Here is a tiny trained network, its code and every weight. The questions are about switching its units off for an input and a target symbol, where a switched-off unit gives its printed mean instead of its output.

import numpy as np


def w(rows, s, z=0):
    codes = np.array(rows[::2]) - 128.0
    scale = np.full(codes.shape[1], s)
    scale[-1] = z or s
    return codes * scale


def softmax(a):
    e = np.exp(a - a.max(-1, keepdims=True))
    return e / e.sum(-1, keepdims=True)


def log_softmax(a):
    a = a - a.max(-1, keepdims=True)
    return a - np.log(np.exp(a).sum(-1, keepdims=True))


def net(x, mask):
    ids = ['γδεζθμσω'.index(c) for c in x.split()]
    T = len(ids)
    res = E[ids] + P[:T]
    u = 0
    for l in range(2):
        r = res
        for j in range(3):
            rows = slice(4 * j, 4 * j + 4)
            q, k, v = (r @ M[l][rows].T for M in (Q, K, V))
            z = softmax(np.where(np.tri(T) > 0, q @ k.T / 4**0.5, -1e9)) @ v
            o = O[l][rows]
            res = res + np.where(mask[u + j], z, o[:, -1]) @ o[:, :-1]
        u += 3
    return log_softmax(res[-1] @ U[:, :-1].T + U[:, -1])


Q, K, V, O = {}, {}, {}, {}
E = w([
[248,75,139,96,147,82,125],'γ',
[252,72,175,97,70,102,103],'δ',
[174,204,165,201,119,67,101],'ε',
[190,167,30,219,103,69,112],'ζ',
[127,89,216,161,81,104,67],'θ',
[117,133,48,153,120,211,87],'μ',
[140,15,131,175,199,175,77],'σ',
[163,226,131,199,211,106,83],'ω',
],0.017)
P = w([
[183,145,99,116,130,88,15],'0',
[142,137,97,68,115,64,54],'1',
[142,135,113,85,124,73,67],'2',
[143,135,123,111,128,89,77],'3',
[142,134,136,122,131,99,90],'4',
[146,131,136,134,129,105,106],'5',
[144,133,147,153,134,118,114],'6',
[144,130,153,163,130,128,127],'7',
[147,125,159,177,138,134,138],'8',
[143,128,168,186,131,150,149],'9',
[143,125,172,200,138,156,161],'10',
[138,122,164,219,141,162,174],'11',
[144,106,163,222,137,155,196],'12',
[149,113,138,247,137,167,200],'13',
],0.012)
Q[0] = w([
[64,137,152,92,212,93,190],'0.h0',
[77,131,98,188,93,159,102],'0.h0',
[90,189,126,105,79,128,125],'0.h0',
[42,178,58,1,93,149,245],'0.h0',
[141,142,152,127,117,96,158],'0.h1',
[180,160,149,217,110,100,144],'0.h1',
[224,118,118,181,135,82,46],'0.h1',
[203,176,145,185,54,85,37],'0.h1',
[93,159,198,159,127,92,175],'0.h2',
[78,91,131,91,118,131,135],'0.h2',
[175,107,118,160,174,137,42],'0.h2',
[55,158,121,64,96,69,172],'0.h2',
],0.011)
K[0] = w([
[111,141,86,113,80,107,47],'0.h0',
[153,126,141,102,143,142,141],'0.h0',
[122,100,120,87,145,116,86],'0.h0',
[130,117,135,117,117,88,5],'0.h0',
[100,134,104,107,131,124,94],'0.h1',
[97,105,127,120,143,222,139],'0.h1',
[73,113,137,151,142,148,205],'0.h1',
[106,115,109,132,163,184,186],'0.h1',
[142,130,108,123,107,155,105],'0.h2',
[96,124,107,127,159,105,82],'0.h2',
[127,134,161,152,131,150,178],'0.h2',
[160,144,106,59,118,128,16],'0.h2',
],0.016)
V[0] = w([
[96,233,44,215,6,230,190],'0.h0',
[99,166,163,151,87,45,17],'0.h0',
[147,211,185,103,209,198,69],'0.h0',
[122,108,158,186,32,67,221],'0.h0',
[116,124,244,134,128,64,140],'0.h1',
[108,62,128,102,227,174,169],'0.h1',
[117,202,95,133,33,235,127],'0.h1',
[134,61,117,149,199,181,89],'0.h1',
[164,77,128,49,121,75,114],'0.h2',
[163,212,233,158,209,89,175],'0.h2',
[158,48,172,179,158,156,114],'0.h2',
[128,140,253,164,109,107,58],'0.h2',
],0.0066)
O[0] = w([
[205,151,117,153,60,249,121,75],'0.h0',
[109,111,37,112,96,108,34,219],'0.h0',
[98,80,34,69,68,162,219,161],'0.h0',
[135,106,216,253,115,145,41,119],'0.h0',
[135,123,238,237,129,117,22,95],'0.h1',
[77,88,171,123,142,66,181,153],'0.h1',
[81,98,87,108,22,168,123,64],'0.h1',
[112,91,134,116,176,31,130,255],'0.h1',
[163,202,74,157,181,139,170,126],'0.h2',
[40,13,62,171,70,61,110,206],'0.h2',
[93,140,102,169,118,99,133,198],'0.h2',
[114,116,49,127,89,65,82,241],'0.h2',
],0.006,0.0086)
Q[1] = w([
[18,148,96,219,155,137,141],'1.h0',
[41,242,178,120,92,83,167],'1.h0',
[114,205,40,95,172,108,177],'1.h0',
[162,85,183,19,142,210,41],'1.h0',
[105,187,150,187,72,87,146],'1.h1',
[60,231,221,82,120,154,105],'1.h1',
[89,56,100,168,179,128,90],'1.h1',
[102,191,77,102,114,203,121],'1.h1',
[160,5,84,158,65,119,135],'1.h2',
[127,89,81,158,118,52,123],'1.h2',
[163,149,203,3,79,172,183],'1.h2',
[47,97,200,60,159,148,116],'1.h2',
],0.0066)
K[1] = w([
[149,178,154,240,61,72,174],'1.h0',
[197,178,71,130,148,1,88],'1.h0',
[93,196,126,147,62,140,165],'1.h0',
[234,3,207,43,132,185,2],'1.h0',
[133,75,157,78,144,168,150],'1.h1',
[182,183,57,19,225,142,7],'1.h1',
[31,211,132,206,106,154,161],'1.h1',
[138,168,129,82,105,104,86],'1.h1',
[96,88,87,179,105,149,168],'1.h2',
[153,76,183,187,117,202,200],'1.h2',
[88,196,64,75,185,163,55],'1.h2',
[151,132,93,85,125,117,61],'1.h2',
],0.0067)
V[1] = w([
[55,137,113,152,149,158,146],'1.h0',
[199,122,154,123,107,122,136],'1.h0',
[101,248,134,138,106,89,109],'1.h0',
[128,133,161,67,97,102,115],'1.h0',
[161,217,103,187,110,92,162],'1.h1',
[172,154,40,108,174,107,102],'1.h1',
[90,1,147,97,160,137,41],'1.h1',
[61,145,65,159,215,158,117],'1.h1',
[147,158,183,25,77,59,123],'1.h2',
[127,145,79,141,97,94,160],'1.h2',
[191,15,92,111,98,183,72],'1.h2',
[192,72,156,74,96,94,179],'1.h2',
],0.0085)
O[1] = w([
[182,63,188,100,80,86,122,84],'1.h0',
[108,172,58,218,99,149,104,101],'1.h0',
[75,112,143,66,167,222,174,165],'1.h0',
[50,93,32,107,232,154,90,114],'1.h0',
[54,132,185,189,31,86,99,172],'1.h1',
[157,85,249,151,92,168,187,247],'1.h1',
[166,211,106,95,126,173,171,216],'1.h1',
[116,144,182,18,60,62,166,154],'1.h1',
[204,69,87,227,168,219,110,127],'1.h2',
[101,103,253,93,147,196,113,179],'1.h2',
[76,193,112,182,174,134,175,206],'1.h2',
[149,53,140,201,228,96,167,151],'1.h2',
],0.0059,0.012)
U = w([
[113,138,152,128,175,101,143,158],'γ',
[156,147,109,180,194,198,172,58],'δ',
[99,59,43,100,92,108,26,118],'ε',
[168,164,226,119,110,193,98,94],'ζ',
[166,160,1,124,166,139,99,138],'θ',
[184,164,124,118,64,199,233,89],'μ',
[119,217,121,69,154,121,181,55],'σ',
[112,62,77,115,66,200,233,253],'ω',
],0.008,0.0031)

Each question gives the input, a string of symbols that net reads in full, and the target symbol t.
The units are the heads (4 rows each of Q, K, V and O). Each row of codes is followed by its name. A weight is (code - 128) times the scale printed after its matrix; where a second scale follows, it is the last column's (O and U).
mask holds one flag per head, layer by layer. A switched-off head (its flag False) gives its mean, the last column of its rows in O, instead of its output. The means were averaged over made-up inputs and are rounded, as every weight is.
A unit's drop is (log p(t) with every unit on - log p(t) with that unit switched off) / (log p(t) with every unit on - log p(t) with every unit switched off).
The circuit of an input: a set's keep is (log p(t) with only the set's units on - log p(t) with every unit switched off) / (log p(t) with every unit on - log p(t) with every unit switched off). Starting from all 6 units, units are removed one at a time, each time the one whose removal leaves the highest keep (on an exact tie, the one counted first), for as long as the keep stays at least 0.8.
circuit, biggest first: the units of the circuit, biggest drop first
unit that matters most: the unit with the biggest drop
heads that matter: for each layer, one digit per head in row order, 1 if its drop is at least 0.15 and else 0, layers parted by /
input γ σ δ ζ ε ε ε μ γ μ ε μ, target ε: unit that matters most	1.h1
input σ μ ω ζ δ μ ζ ε γ ε ε, target ε: circuit, biggest first	0.h2, 1.h1
input ε ε δ, target θ: circuit, biggest first	1.h0, 1.h2
input σ δ δ ε γ σ δ δ δ, target δ: heads that matter	000 / 011
input ε ε γ θ δ δ ε σ, target ε: circuit, biggest first	1.h1, 1.h0
input ε ζ ε ε ε ζ ω, target ζ: heads that matter	010 / 011
input ζ γ θ θ ε ζ ε μ ω σ δ μ σ θ, target σ: heads that matter	000 / 011
input ε γ γ, target δ: circuit, biggest first	1.h2, 0.h2
input ε ε δ θ σ γ ζ ε γ δ σ ε σ σ, target γ: circuit, biggest first	1.h2, 0.h1
input σ ε ζ, target γ: circuit, biggest first	1.h1, 0.h1
input γ ω ε ω, target ε: circuit, biggest first	0.h2, 0.h0
input ε μ δ ε, target ω: heads that matter	010 / 000
input μ δ ε ζ ζ μ σ ζ, target σ: heads that matter	000 / 001
input θ σ μ σ γ, target σ: heads that matter	000 / 010
input σ σ ε ζ σ, target ζ: heads that matter	101 / 010
input θ δ μ ε ε ε θ γ ζ ε ε δ, target ε: circuit, biggest first	1.h1, 0.h2
input δ ε ω ε σ γ ε γ ε ε ζ, target ε: circuit, biggest first	1.h1
input ζ ε μ ε θ γ ε δ ζ ζ ε σ ω, target σ: circuit, biggest first	1.h2, 0.h0, 0.h1
input μ δ ε μ γ ω γ, target ω: circuit, biggest first	0.h1, 0.h0
input σ μ δ, target μ: circuit, biggest first	0.h2, 0.h1
input ζ γ ζ ε γ ζ ω θ γ ε δ γ ζ ω, target ζ: circuit, biggest first	0.h0, 1.h0, 0.h1
input σ ε θ γ σ ε γ ω σ μ ζ, target μ: unit that matters most	0.h0
input σ γ σ ζ γ μ γ ω σ δ ε σ ε γ, target γ: heads that matter	010 / 001
input δ μ σ ε θ ε ε μ γ σ σ ε ε ζ, target ε: heads that matter	001 / 010
input σ ε δ δ ε ε θ ε σ μ ε ω ω, target ω: heads that matter	110 / 000
